Below is a small trained network, with its code and all its weights. Each question gives an input and a target symbol and asks what happens when units are switched off, that is, made to give their printed mean instead of their output.

import numpy as np


def w(rows, s, z=0):
    codes = np.array(rows[::2]) - 128.0
    scale = np.full(codes.shape[1], s)
    scale[-1] = z or s
    return codes * scale


def f(y):
    return y / 2 * (1 + np.tanh(0.7978845608 * (y + 0.044715 * y**3)))


def softmax(a):
    e = np.exp(a - a.max(-1, keepdims=True))
    return e / e.sum(-1, keepdims=True)


def log_softmax(a):
    a = a - a.max(-1, keepdims=True)
    return a - np.log(np.exp(a).sum(-1, keepdims=True))


def net(x, mask):
    ids = ['ΘΛΠΣΩαδεζηφψ'.index(c) for c in x.split()]
    T = len(ids)
    res = E[ids] + P[:T]
    r = res
    for j in range(3):
        rows = slice(4 * j, 4 * j + 4)
        q, k, v = (r @ M[0][rows].T for M in (Q, K, V))
        z = softmax(np.where(np.tri(T) > 0, q @ k.T / 4**0.5, -1e9)) @ v
        o = O[0][rows]
        res = res + np.where(mask[j], z, o[:, -1]) @ o[:, :-1]
    y = f(res @ A[0][:, :-1].T + A[0][:, -1])
    res = res + np.where(mask[3:7], y, B[0][:, -1]) @ B[0][:, :-1]
    return log_softmax(res[-1] @ U[:, :-1].T + U[:, -1])


Q, K, V, O, A, B = {}, {}, {}, {}, {}, {}
E = w([
[71,101,149],'Θ',
[129,184,144],'Λ',
[135,186,125],'Π',
[104,127,57],'Σ',
[76,112,170],'Ω',
[121,177,163],'α',
[114,141,65],'δ',
[95,152,108],'ε',
[249,37,156],'ζ',
[85,139,125],'η',
[112,139,57],'φ',
[121,151,58],'ψ',
],0.012)
P = w([
[254,25,144],'0',
[169,91,131],'1',
[133,118,125],'2',
[110,140,121],'3',
[90,154,117],'4',
[74,169,114],'5',
[60,181,113],'6',
[48,193,111],'7',
[35,202,106],'8',
[25,211,111],'9',
],0.0067)
Q[0] = w([
[210,91,153],'H1',
[34,233,104],'H1',
[221,166,117],'H1',
[124,156,203],'H1',
[108,83,179],'H2',
[4,178,90],'H2',
[201,63,100],'H2',
[174,185,152],'H2',
[133,81,187],'H3',
[139,132,168],'H3',
[110,103,70],'H3',
[154,180,176],'H3',
],0.033)
K[0] = w([
[193,68,128],'H1',
[2,168,118],'H1',
[128,35,153],'H1',
[111,98,58],'H1',
[177,158,90],'H2',
[37,229,117],'H2',
[203,94,195],'H2',
[94,56,95],'H2',
[152,53,143],'H3',
[116,93,153],'H3',
[184,175,81],'H3',
[82,108,178],'H3',
],0.03)
V[0] = w([
[56,94,250],'H1',
[77,50,18],'H1',
[168,214,114],'H1',
[130,130,177],'H1',
[60,74,187],'H2',
[98,61,105],'H2',
[142,193,179],'H2',
[116,128,149],'H2',
[101,125,165],'H3',
[81,108,163],'H3',
[108,152,140],'H3',
[130,179,107],'H3',
],0.024)
O[0] = w([
[145,5,135,250],'H1',
[149,181,4,242],'H1',
[145,181,203,154],'H1',
[118,88,150,91],'H1',
[223,111,176,27],'H2',
[171,70,129,110],'H2',
[110,197,148,110],'H2',
[145,138,142,105],'H2',
[132,114,84,111],'H3',
[122,123,80,126],'H3',
[133,97,110,160],'H3',
[135,85,148,200],'H3',
],0.031,0.0019)
A[0] = w([
[88,174,110,4],'N1',
[186,85,149,29],'N2',
[254,171,97,192],'N3',
[193,160,189,53],'N4',
],0.0078,0.011)
B[0] = w([
[57,4,112,188],'N1',
[37,149,102,177],'N2',
[188,158,156,246],'N3',
[148,113,58,143],'N4',
],0.026,0.012)
U = w([
[191,53,113,81],'Θ',
[91,198,207,124],'Λ',
[46,165,182,82],'Π',
[164,179,91,78],'Σ',
[111,46,155,81],'Ω',
[139,106,253,182],'α',
[95,177,113,112],'δ',
[163,251,167,143],'ε',
[123,132,158,255],'ζ',
[251,100,186,142],'η',
[104,176,95,123],'φ',
[51,154,110,47],'ψ',
],0.0052,0.0084)

Each question gives the input, a string of symbols that net reads in full, and the target symbol t.
The units are the heads (4 rows each of Q, K, V and O) and the neurons (one row each of A and B). Each row of codes is followed by its name. A weight is (code - 128) times the scale printed after its matrix; where a second scale follows, it is the last column's (O, A, B and U).
mask holds one flag per unit, heads first, then neurons. A switched-off unit (its flag False) gives its mean, the last column of its rows in O or B, instead of its output. The means were averaged over made-up inputs and are rounded, as every weight is.
A unit's drop is (log p(t) with every unit on - log p(t) with that unit switched off) / (log p(t) with every unit on - log p(t) with every unit switched off).
The circuit of an input: a set's keep is (log p(t) with only the set's units on - log p(t) with every unit switched off) / (log p(t) with every unit on - log p(t) with every unit switched off). Starting from all 7 units, units are removed one at a time, each time the one whose removal leaves the highest keep (on an exact tie, the one counted first), for as long as the keep stays at least 0.8.
circuit, biggest first: the units of the circuit, biggest drop first
unit that matters most: the unit with the biggest drop
k most important neurons: the k neurons with the biggest drops, biggest first
heads that matter: for each layer, one digit per head in row order, 1 if its drop is at least 0.15 and else 0, layers parted by /
input Ω Ω Θ φ Ω ψ Θ ζ Θ α, target Θ: circuit, biggest first	H1
input δ η ψ, target η: circuit, biggest first	H2, N2, H1, N3
input Ω Ω Λ, target Ω: heads that matter	100
input Σ α Σ ψ δ Ω ψ α, target ψ: circuit, biggest first	H2, N3
input Θ Ω α Π δ Σ α, target Σ: heads that matter	100
input Λ Π Σ Θ α, target Θ: heads that matter	101
input Σ η Θ, target η: heads that matter	011
input Θ ψ Π α, target Π: heads that matter	111
input Θ α ψ ψ, target ψ: 2 most important neurons	N1, N3
input Λ Ω ε ψ Σ α α δ η α, target η: heads that matter	010
input Ω α Θ Θ, target Θ: heads that matter	101
input α Θ α φ ψ Λ Θ, target Λ: heads that matter	110
input ζ ψ η Ω Π, target Ω: 2 most important neurons	N2, N3
input ζ α η Θ α α α Θ, target α: heads that matter	110
input φ α Θ Π Λ α Θ Π, target Θ: heads that matter	100
input φ α η δ Θ ψ ψ ψ, target ψ: circuit, biggest first	N1, H1
input Ω ψ Ω α α ε Ω δ, target Ω: heads that matter	101
input φ Σ Ω, target Σ: circuit, biggest first	H1, H2
input Π φ Π Λ Θ Ω ψ φ ε Π, target ε: circuit, biggest first	H1, N3
input Ω Ω Ω ε Θ, target ε: heads that matter	110
input ε ψ Θ Π Σ, target Π: circuit, biggest first	H2, H1, N1
input Θ Σ ψ ψ ψ Ω, target ψ: circuit, biggest first	N1, H2, H1
input α ψ α, target ψ: circuit, biggest first	H2, N1, H1
input φ Π ψ, target Π: unit that matters most	H2
